Here is a tiny trained network, its code and every weight. The questions are about switching its units off for an input and a target symbol, where a switched-off unit gives its printed mean instead of its output.

import numpy as np


def w(rows, s, z=0):
    codes = np.array(rows[::2]) - 128.0
    scale = np.full(codes.shape[1], s)
    scale[-1] = z or s
    return codes * scale


def norm(h):
    return h / np.sqrt((h * h).mean(-1, keepdims=True) + 1e-5)


def softmax(a):
    e = np.exp(a - a.max(-1, keepdims=True))
    return e / e.sum(-1, keepdims=True)


def log_softmax(a):
    a = a - a.max(-1, keepdims=True)
    return a - np.log(np.exp(a).sum(-1, keepdims=True))


def net(x, mask):
    ids = ['ΘΣαδηλτψ'.index(c) for c in x.split()]
    T = len(ids)
    res = E[ids] + P[:T]
    u = 0
    for l in range(3):
        r = norm(res)
        for j in range(2):
            rows = slice(2 * j, 2 * j + 2)
            q, k, v = (r @ M[l][rows].T for M in (Q, K, V))
            z = softmax(np.where(np.tri(T) > 0, q @ k.T / 2**0.5, -1e9)) @ v
            o = O[l][rows]
            res = res + np.where(mask[u + j], z, o[:, -1]) @ o[:, :-1]
        u += 2
    return log_softmax(norm(res)[-1] @ U[:, :-1].T + U[:, -1])


Q, K, V, O = {}, {}, {}, {}
E = w([
[95,181,222,21,147,226,164,115],'Θ',
[102,171,156,99,179,162,63,66],'Σ',
[112,144,136,8,182,163,152,90],'α',
[89,153,166,76,246,205,68,115],'δ',
[49,72,138,110,211,138,81,85],'η',
[101,100,52,12,186,205,167,132],'λ',
[32,119,158,6,43,179,201,110],'τ',
[69,136,144,2,148,131,136,81],'ψ',
],0.0092)
P = w([
[149,108,131,186,113,100,134,138],'0',
[26,59,115,23,181,153,116,6],'1',
[194,173,142,86,77,107,85,127],'2',
[57,47,168,56,164,146,81,33],'3',
[176,204,69,171,127,102,162,96],'4',
[65,48,179,71,106,132,44,91],'5',
[26,141,103,131,196,118,207,154],'6',
],0.018)
Q[0] = w([
[30,72,145,53,209,147,179,80],'L0H1',
[62,176,103,73,121,89,148,35],'L0H1',
[217,157,151,202,87,62,191,175],'L0H2',
[22,115,135,100,175,253,133,38],'L0H2',
],0.0076)
K[0] = w([
[74,223,22,167,95,218,248,163],'L0H1',
[211,186,74,157,8,225,81,101],'L0H1',
[202,187,126,114,113,99,84,72],'L0H2',
[2,142,84,234,156,238,198,187],'L0H2',
],0.0067)
V[0] = w([
[80,145,154,103,106,243,35,151],'L0H1',
[1,82,138,117,46,92,34,97],'L0H1',
[15,184,97,121,230,216,216,23],'L0H2',
[202,128,102,240,174,112,210,168],'L0H2',
],0.0041)
O[0] = w([
[39,155,37,174,129,201,75,191,133],'L0H1',
[160,132,141,74,137,40,112,222,78],'L0H1',
[120,32,79,130,155,58,138,254,254],'L0H2',
[225,95,185,48,89,64,114,147,73],'L0H2',
],0.0072,0.0059)
Q[1] = w([
[35,12,223,106,186,100,180,150],'L1H1',
[159,58,139,27,91,212,2,82],'L1H1',
[194,217,58,103,31,113,45,155],'L1H2',
[177,213,89,250,178,56,236,222],'L1H2',
],0.0078)
K[1] = w([
[96,126,122,172,181,136,202,100],'L1H1',
[192,3,173,149,131,140,159,176],'L1H1',
[119,67,176,144,56,194,59,230],'L1H2',
[91,207,75,110,90,163,98,182],'L1H2',
],0.011)
V[1] = w([
[109,130,134,204,62,68,26,136],'L1H1',
[27,27,139,101,211,125,141,162],'L1H1',
[131,134,17,106,217,105,63,1],'L1H2',
[49,124,81,60,29,68,193,105],'L1H2',
],0.0091)
O[1] = w([
[46,106,114,47,112,30,106,172,22],'L1H1',
[185,135,33,200,77,111,41,129,179],'L1H1',
[170,233,104,70,66,111,106,100,255],'L1H2',
[222,39,95,44,155,138,49,246,101],'L1H2',
],0.013,0.0043)
Q[2] = w([
[127,128,205,121,255,107,227,149],'L2H1',
[130,33,161,177,54,142,24,115],'L2H1',
[67,197,126,85,166,24,193,200],'L2H2',
[205,164,153,99,55,137,8,201],'L2H2',
],0.0094)
K[2] = w([
[96,164,156,29,163,158,102,134],'L2H1',
[120,75,161,174,116,116,51,95],'L2H1',
[133,245,69,48,92,156,139,126],'L2H2',
[200,87,157,147,31,82,103,79],'L2H2',
],0.012)
V[2] = w([
[124,53,113,44,139,101,85,217],'L2H1',
[217,123,180,193,135,69,123,126],'L2H1',
[22,26,84,230,255,236,80,87],'L2H2',
[95,113,129,232,86,123,110,204],'L2H2',
],0.0075)
O[2] = w([
[134,195,145,160,252,61,172,48,65],'L2H1',
[131,148,121,18,74,103,142,138,104],'L2H1',
[117,158,106,137,176,142,250,127,255],'L2H2',
[122,194,65,62,144,167,103,170,115],'L2H2',
],0.012,0.0093)
U = w([
[102,124,131,193,164,148,220,131,143],'Θ',
[8,100,181,60,145,119,117,82,76],'Σ',
[198,82,197,115,98,185,135,23,68],'α',
[110,182,89,227,61,161,124,86,71],'δ',
[146,141,95,107,59,37,98,254,253],'η',
[226,200,60,92,81,147,193,176,143],'λ',
[129,50,111,136,194,128,80,185,166],'τ',
[231,185,148,100,176,53,138,70,126],'ψ',
],0.0099,0.0047)

Each question gives the input, a string of symbols that net reads in full, and the target symbol t.
The units are the heads (2 rows each of Q, K, V and O). Each row of codes is followed by its name. A weight is (code - 128) times the scale printed after its matrix; where a second scale follows, it is the last column's (O and U).
mask holds one flag per head, layer by layer. A switched-off head (its flag False) gives its mean, the last column of its rows in O, instead of its output. The means were averaged over made-up inputs and are rounded, as every weight is.
A unit's drop is (log p(t) with every unit on - log p(t) with that unit switched off) / (log p(t) with every unit on - log p(t) with every unit switched off).
The circuit of an input: a set's keep is (log p(t) with only the set's units on - log p(t) with every unit switched off) / (log p(t) with every unit on - log p(t) with every unit switched off). Starting from all 6 units, units are removed one at a time, each time the one whose removal leaves the highest keep (on an exact tie, the one counted first), for as long as the keep stays at least 0.8.
units of the circuit, in order: the units of the circuit, biggest drop first
most important unit: the unit with the biggest drop
which heads matter: for each layer, one digit per head in row order, 1 if its drop is at least 0.15 and else 0, layers parted by /
drop of u: that unit's drop, to one decimal
input α Θ α λ λ ψ λ, target λ: which heads matter	00 / 11 / 00
input τ η α, target τ: units of the circuit, in order	(L1H2)
input Θ λ Σ η δ Θ λ, target δ: units of the circuit, in order	(L1H2 L2H2)
input δ α α Θ η, target α: which heads matter	00 / 11 / 01
input λ Θ Σ α, target α: units of the circuit, in order	(L0H2 L1H1)
input Σ η λ Θ, target δ: which heads matter	01 / 10 / 00
input Σ δ α, target Σ: which heads matter	01 / 10 / 00
input Σ α α Θ η Σ, target δ: units of the circuit, in order	(L0H2 L1H1)
input Θ η Θ τ Σ α η, target Σ: which heads matter	01 / 11 / 01
input τ α δ λ, target ψ: which heads matter	00 / 01 / 10
input ψ α δ, target ψ: units of the circuit, in order	(L1H2 L2H1)
input α λ Σ δ Θ Θ, target Θ: which heads matter	01 / 00 / 01
input α δ λ, target α: which heads matter	11 / 10 / 01
input Θ η Σ α η Θ δ, target η: which heads matter	01 / 01 / 01
input ψ α η, target ψ: most important unit	L2H1
input η α α, target η: which heads matter	00 / 10 / 01
input ψ τ δ Θ Θ λ, target τ: which heads matter	10 / 11 / 00
input Σ Θ Θ, target Σ: units of the circuit, in order	(L1H1 L0H2)
input α Σ Θ, target α: units of the circuit, in order	(L0H2 L1H1 L2H2)
input λ Σ α Θ η α, target α: which heads matter	11 / 10 / 00
input ψ Θ ψ Θ η Σ ψ, target η: units of the circuit, in order	(L2H2 L1H2)
input Θ ψ Σ δ τ, target Σ: units of the circuit, in order	(L1H1)
input ψ Σ Σ λ η Σ, target τ: units of the circuit, in order	(L1H2 L0H1)
input Θ α Σ, target Θ: drop of L0H2	0.3
